Below is a small trained network, with its code and all its weights. Each question gives an input and a class and asks what happens when units are switched off, that is, made to give their printed mean instead of their output.

import numpy as np


def w(rows, s, z=0):
    codes = np.array(rows[::2]) - 128.0
    scale = np.full(codes.shape[1], s)
    scale[-1] = z or s
    return codes * scale


def f(y):
    return y / 2 * (1 + np.tanh(0.7978845608 * (y + 0.044715 * y**3)))


def log_softmax(a):
    a = a - a.max(-1, keepdims=True)
    return a - np.log(np.exp(a).sum(-1, keepdims=True))


def net(x, mask):
    res = np.array(x, float).reshape(1, 3) / 4 @ E
    y = f(res @ A[0][:, :-1].T + A[0][:, -1])
    res = res + np.where(mask, y, B[0][:, -1]) @ B[0][:, :-1]
    return log_softmax(res[-1] @ U[:, :-1].T + U[:, -1])


A, B = {}, {}
E = w([
[33,105,99,81],'x0',
[129,158,254,115],'x1',
[158,56,150,76],'x2',
],0.0095)
A[0] = w([
[123,216,212,148,176],'neuron 0',
[92,185,215,198,182],'neuron 1',
[48,162,47,180,255],'neuron 2',
[196,114,86,189,194],'neuron 3',
[170,27,169,50,169],'neuron 4',
[158,210,202,140,202],'neuron 5',
[34,45,67,113,219],'neuron 6',
[199,135,86,184,209],'neuron 7',
[138,56,194,57,210],'neuron 8',
[1,105,52,76,205],'neuron 9',
],0.0081,0.0033)
B[0] = w([
[79,196,222,161,215],'neuron 0',
[88,203,186,179,208],'neuron 1',
[127,91,9,185,239],'neuron 2',
[156,86,73,171,179],'neuron 3',
[178,12,164,82,195],'neuron 4',
[129,152,166,168,218],'neuron 5',
[2,139,116,159,236],'neuron 6',
[186,71,61,163,184],'neuron 7',
[170,99,199,38,199],'neuron 8',
[12,131,59,147,254],'neuron 9',
],0.008,0.0072)
U = w([
[135,254,198,154,139],'0',
[60,152,85,189,155],'1',
[168,84,192,65,177],'2',
[89,126,147,58,79],'3',
[242,84,94,134,167],'4',
[156,173,123,88,2],'5',
],0.0095,0.0064)

Each question gives the input, the list of numbers given to net, and the class t.
The units are the neurons (one row each of A and B). Each row of codes is followed by its name. A weight is (code - 128) times the scale printed after its matrix; where a second scale follows, it is the last column's (A, B and U).
mask holds one flag per neuron, in row order. A switched-off neuron (its flag False) gives its mean, the last column of its row in B, instead of its output. The means were averaged over made-up inputs and are rounded, as every weight is.
A unit's drop is (log p(t) with every unit on - log p(t) with that unit switched off) / (log p(t) with every unit on - log p(t) with every unit switched off).
The circuit of an input: a set's keep is (log p(t) with only the set's units on - log p(t) with every unit switched off) / (log p(t) with every unit on - log p(t) with every unit switched off). Starting from all 10 units, units are removed one at a time, each time the one whose removal leaves the highest keep (on an exact tie, the one counted first), for as long as the keep stays at least 0.8.
circuit, biggest first: the units of the circuit, biggest drop first
most important unit: the unit with the biggest drop
top k neurons: the k neurons with the biggest drops, biggest first
drop when u is switched off: that unit's drop, to one decimal
input [-3,-5,-7], class 4: circuit, biggest first	[neuron 6; neuron 9; neuron 7]
input [4,4,0], class 0: circuit, biggest first	[neuron 2; neuron 7; neuron 3]
input [-1,-2,6], class 2: circuit, biggest first	[neuron 2; neuron 4]
input [7,7,-7], class 0: circuit, biggest first	[neuron 0; neuron 1]
input [0,-1,2], class 2: most important unit	neuron 2
input [1,2,-4], class 0: top 2 neurons	[neuron 9; neuron 6]
input [6,4,5], class 2: top 2 neurons	[neuron 4; neuron 8]
input [4,6,2], class 2: top 2 neurons	[neuron 8; neuron 4]
input [2,2,-3], class 0: drop when neuron 6 is switched off	0.2
input [-4,-6,-4], class 4: drop when neuron 1 is switched off	0.1
input [0,2,2], class 2: drop when neuron 2 is switched off	0.1
